Below are the code and all the weights of a small trained network. Each question names an input and a class and asks about switching units off, where a switched-off unit gives its printed mean instead of its output.

import numpy as np


def w(rows, s, z=0):
    codes = np.array(rows[::2]) - 128.0
    scale = np.full(codes.shape[1], s)
    scale[-1] = z or s
    return codes * scale


def f(y):
    return y / 2 * (1 + np.tanh(0.7978845608 * (y + 0.044715 * y**3)))


def log_softmax(a):
    a = a - a.max(-1, keepdims=True)
    return a - np.log(np.exp(a).sum(-1, keepdims=True))


def net(x, mask):
    res = np.array(x, float).reshape(1, 4) / 4 @ E
    y = f(res @ A[0][:, :-1].T + A[0][:, -1])
    res = res + np.where(mask, y, B[0][:, -1]) @ B[0][:, :-1]
    return log_softmax(res[-1] @ U[:, :-1].T + U[:, -1])


A, B = {}, {}
E = w([
[140,246,118,156,94],'x0',
[179,153,189,79,139],'x1',
[80,162,100,98,228],'x2',
[129,127,130,130,128],'x3',
],0.011)
A[0] = w([
[136,67,122,90,127,85],'N0',
[173,99,160,167,79,17],'N1',
[156,98,110,157,45,47],'N2',
[56,96,99,227,103,71],'N3',
[166,162,106,158,124,105],'N4',
[137,44,83,99,156,253],'N5',
[39,153,145,93,137,13],'N6',
[248,180,166,178,157,233],'N7',
[195,112,152,189,68,38],'N8',
[48,84,60,229,120,116],'N9',
[134,147,119,150,223,174],'N10',
[172,201,118,189,119,130],'N11',
[89,133,115,86,234,77],'N12',
[122,50,119,131,23,210],'N13',
[211,157,255,90,119,134],'N14',
[120,25,154,135,139,233],'N15',
[197,133,189,64,152,64],'N16',
[175,100,153,151,73,23],'N17',
[161,49,190,106,25,123],'N18',
[77,219,92,167,97,96],'N19',
[90,61,153,81,146,69],'N20',
[115,122,120,209,146,238],'N21',
[188,138,214,63,134,54],'N22',
[103,51,134,90,149,71],'N23',
[196,129,136,108,13,124],'N24',
[43,121,84,192,145,192],'N25',
[58,202,111,110,199,211],'N26',
[39,96,60,248,80,57],'N27',
[103,82,98,53,129,40],'N28',
],0.009,0.0046)
B[0] = w([
[76,110,141,199,64,158],'N0',
[30,88,43,210,144,154],'N1',
[68,71,50,69,237,168],'N2',
[52,135,223,87,252,171],'N3',
[115,138,95,172,91,145],'N4',
[97,180,134,120,9,234],'N5',
[121,107,76,161,243,131],'N6',
[83,156,131,108,43,237],'N7',
[52,94,39,93,156,175],'N8',
[36,226,184,142,76,202],'N9',
[84,46,77,74,114,198],'N10',
[82,134,95,159,29,198],'N11',
[69,33,51,73,118,210],'N12',
[108,104,108,69,71,236],'N13',
[36,185,156,87,155,244],'N14',
[108,183,138,126,57,242],'N15',
[24,235,197,187,130,181],'N16',
[47,39,60,189,167,156],'N17',
[51,83,89,73,137,236],'N18',
[105,175,89,173,29,199],'N19',
[94,210,89,197,68,173],'N20',
[126,114,169,22,78,181],'N21',
[2,222,154,156,180,188],'N22',
[76,180,73,195,48,178],'N23',
[99,80,63,52,178,221],'N24',
[96,149,151,58,116,200],'N25',
[75,62,61,63,86,254],'N26',
[20,206,205,90,206,197],'N27',
[20,169,76,194,82,145],'N28',
],0.0064,0.0075)
U = w([
[62,195,208,97,180,148],'0',
[120,143,123,66,71,254],'1',
[104,87,43,93,133,93],'2',
[123,172,88,186,1,42],'3',
[168,123,166,93,83,191],'4',
[208,41,182,149,189,2],'5',
[212,53,159,186,198,2],'6',
[224,81,102,194,192,2],'7',
],0.009,0.0055)

Each question gives the input, the list of numbers given to net, and the class t.
The units are the neurons (one row each of A and B). Each row of codes is followed by its name. A weight is (code - 128) times the scale printed after its matrix; where a second scale follows, it is the last column's (A, B and U).
mask holds one flag per neuron, in row order. A switched-off neuron (its flag False) gives its mean, the last column of its row in B, instead of its output. The means were averaged over made-up inputs and are rounded, as every weight is.
A unit's drop is (log p(t) with every unit on - log p(t) with that unit switched off) / (log p(t) with every unit on - log p(t) with every unit switched off).
The circuit of an input: a set's keep is (log p(t) with only the set's units on - log p(t) with every unit switched off) / (log p(t) with every unit on - log p(t) with every unit switched off). Starting from the 12 units with the biggest drops (on a tie, the unit counted first), units are removed one at a time, each time the one whose removal leaves the highest keep (on an exact tie, the one counted first), for as long as the keep stays at least 0.8.
circuit, biggest first: the units of the circuit, biggest drop first
most important unit: the unit with the biggest drop
top k neurons: the k neurons with the biggest drops, biggest first
drop of u: that unit's drop, to one decimal
input [0,7,-6,3], class 0: circuit, biggest first -> N14; N22
input [-1,-4,-6,-4], class 2: most important unit -> N2
input [8,3,8,-3], class 2: circuit, biggest first -> N26; N10
input [-4,-5,-5,-1], class 0: circuit, biggest first -> N27; N3
input [3,6,7,-5], class 2: circuit, biggest first -> N26; N12
input [-7,-8,6,2], class 0: top 3 neurons -> N27; N3; N9
input [2,-6,-4,5], class 0: circuit, biggest first -> N27; N3
input [3,-5,3,0], class 0: top 4 neurons -> N27; N3; N9; N13
input [5,-5,-1,-4], class 0: top 3 neurons -> N27; N3; N5
input [8,3,2,1], class 3: top 2 neurons -> N19; N11
input [-1,4,-6,3], class 2: drop of N27 -> 0.1
input [-1,-2,1,-3], class 4: drop of N18 -> 0.1
input [-4,8,0,5], class 0: drop of N8 -> 0.0
input [-8,7,-7,0], class 3: drop of N20 -> 0.5
input [4,5,-7,-2], class 2: most important unit -> N24
